Below is a small trained network, with its code and all its weights. Each question gives an input and a class and asks what happens when units are switched off, that is, made to give their printed mean instead of their output.

import numpy as np


def w(rows, s, z=0):
    codes = np.array(rows[::2]) - 128.0
    scale = np.full(codes.shape[1], s)
    scale[-1] = z or s
    return codes * scale


def f(y):
    return np.maximum(y, 0)


def log_softmax(a):
    a = a - a.max(-1, keepdims=True)
    return a - np.log(np.exp(a).sum(-1, keepdims=True))


def net(x, mask):
    res = np.array(x, float).reshape(1, 7) / 4 @ E
    y = f(res @ A[0][:, :-1].T + A[0][:, -1])
    res = res + np.where(mask, y, B[0][:, -1]) @ B[0][:, :-1]
    return log_softmax(res[-1] @ U[:, :-1].T + U[:, -1])


A, B = {}, {}
E = w([
[50,139,17,165,91,102,25,166],'x0',
[180,136,132,202,89,229,139,190],'x1',
[128,122,132,124,122,127,124,127],'x2',
[140,126,102,116,134,137,137,124],'x3',
[169,244,154,92,147,163,54,91],'x4',
[124,115,129,110,117,142,121,128],'x5',
[130,118,117,112,128,141,127,128],'x6',
],0.011)
A[0] = w([
[85,38,126,178,103,100,232,145,47],'neuron 0',
[19,127,99,69,173,56,130,57,170],'neuron 1',
[172,150,148,175,95,212,150,172,73],'neuron 2',
[97,130,145,57,154,48,165,44,97],'neuron 3',
[226,105,252,89,164,148,235,95,16],'neuron 4',
[85,1,132,162,130,105,214,163,37],'neuron 5',
[136,120,114,99,101,151,129,142,118],'neuron 6',
[178,122,149,185,105,206,168,204,124],'neuron 7',
[183,201,194,104,147,170,61,69,5],'neuron 8',
[99,142,90,183,105,193,113,146,143],'neuron 9',
],0.0078,0.0016)
B[0] = w([
[104,214,103,91,168,180,140,38,208],'neuron 0',
[153,56,157,143,158,76,148,195,229],'neuron 1',
[182,102,194,84,172,98,187,108,192],'neuron 2',
[203,103,212,63,150,94,179,171,206],'neuron 3',
[49,117,47,255,26,83,15,223,247],'neuron 4',
[85,212,116,113,164,188,165,74,216],'neuron 5',
[131,140,126,100,164,110,118,166,137],'neuron 6',
[189,62,183,69,127,58,176,127,200],'neuron 7',
[91,218,119,37,214,196,124,97,211],'neuron 8',
[168,78,156,205,95,68,130,197,181],'neuron 9',
],0.0083,0.012)
U = w([
[213,51,244,106,140,94,179,138,101],'0',
[55,121,38,202,57,110,38,196,251],'1',
[91,254,140,89,172,211,142,10,50],'2',
],0.0092,0.0019)

Each question gives the input, the list of numbers given to net, and the class t.
The units are the neurons (one row each of A and B). Each row of codes is followed by its name. A weight is (code - 128) times the scale printed after its matrix; where a second scale follows, it is the last column's (A, B and U).
mask holds one flag per neuron, in row order. A switched-off neuron (its flag False) gives its mean, the last column of its row in B, instead of its output. The means were averaged over made-up inputs and are rounded, as every weight is.
A unit's drop is (log p(t) with every unit on - log p(t) with that unit switched off) / (log p(t) with every unit on - log p(t) with every unit switched off).
The circuit of an input: a set's keep is (log p(t) with only the set's units on - log p(t) with every unit switched off) / (log p(t) with every unit on - log p(t) with every unit switched off). Starting from all 10 units, units are removed one at a time, each time the one whose removal leaves the highest keep (on an exact tie, the one counted first), for as long as the keep stays at least 0.8.
units of the circuit, in order: the units of the circuit, biggest drop first
unit that matters most: the unit with the biggest drop
k most important neurons: the k neurons with the biggest drops, biggest first
drop when u is switched off: that unit's drop, to one decimal
input [1,-1,-3,-5,-2,6,-8], class 2: unit that matters most	neuron 4
input [5,7,3,-5,-8,-1,7], class 2: units of the circuit, in order	(neuron 0; neuron 5)
input [7,-7,-2,5,1,8,-3], class 0: units of the circuit, in order	(neuron 4; neuron 1)
input [6,-8,2,4,7,-6,7], class 0: units of the circuit, in order	(neuron 1; neuron 3)
input [8,8,8,0,1,6,7], class 0: 3 most important neurons	(neuron 4; neuron 2; neuron 7)
input [3,1,-3,6,-5,-8,2], class 2: units of the circuit, in order	(neuron 4; neuron 0)
input [-6,5,-4,5,3,1,2], class 1: 3 most important neurons	(neuron 4; neuron 3; neuron 1)
input [2,4,4,8,-4,-1,3], class 0: 3 most important neurons	(neuron 4; neuron 8; neuron 7)
input [0,4,6,-7,-7,-6,-3], class 2: 2 most important neurons	(neuron 0; neuron 5)
input [7,-2,5,-1,8,5,-5], class 2: 2 most important neurons	(neuron 4; neuron 8)
input [0,-5,-5,2,-6,-6,5], class 2: drop when neuron 7 is switched off	0.2
input [0,-5,8,8,4,-6,4], class 0: drop when neuron 3 is switched off	0.2
input [4,-7,2,-2,2,5,-3], class 0: drop when neuron 5 is switched off	0.0
input [-7,-5,8,0,-8,5,2], class 2: drop when neuron 3 is switched off	0.1
input [6,-8,2,-3,-3,-6,1], class 0: units of the circuit, in order	(neuron 4)
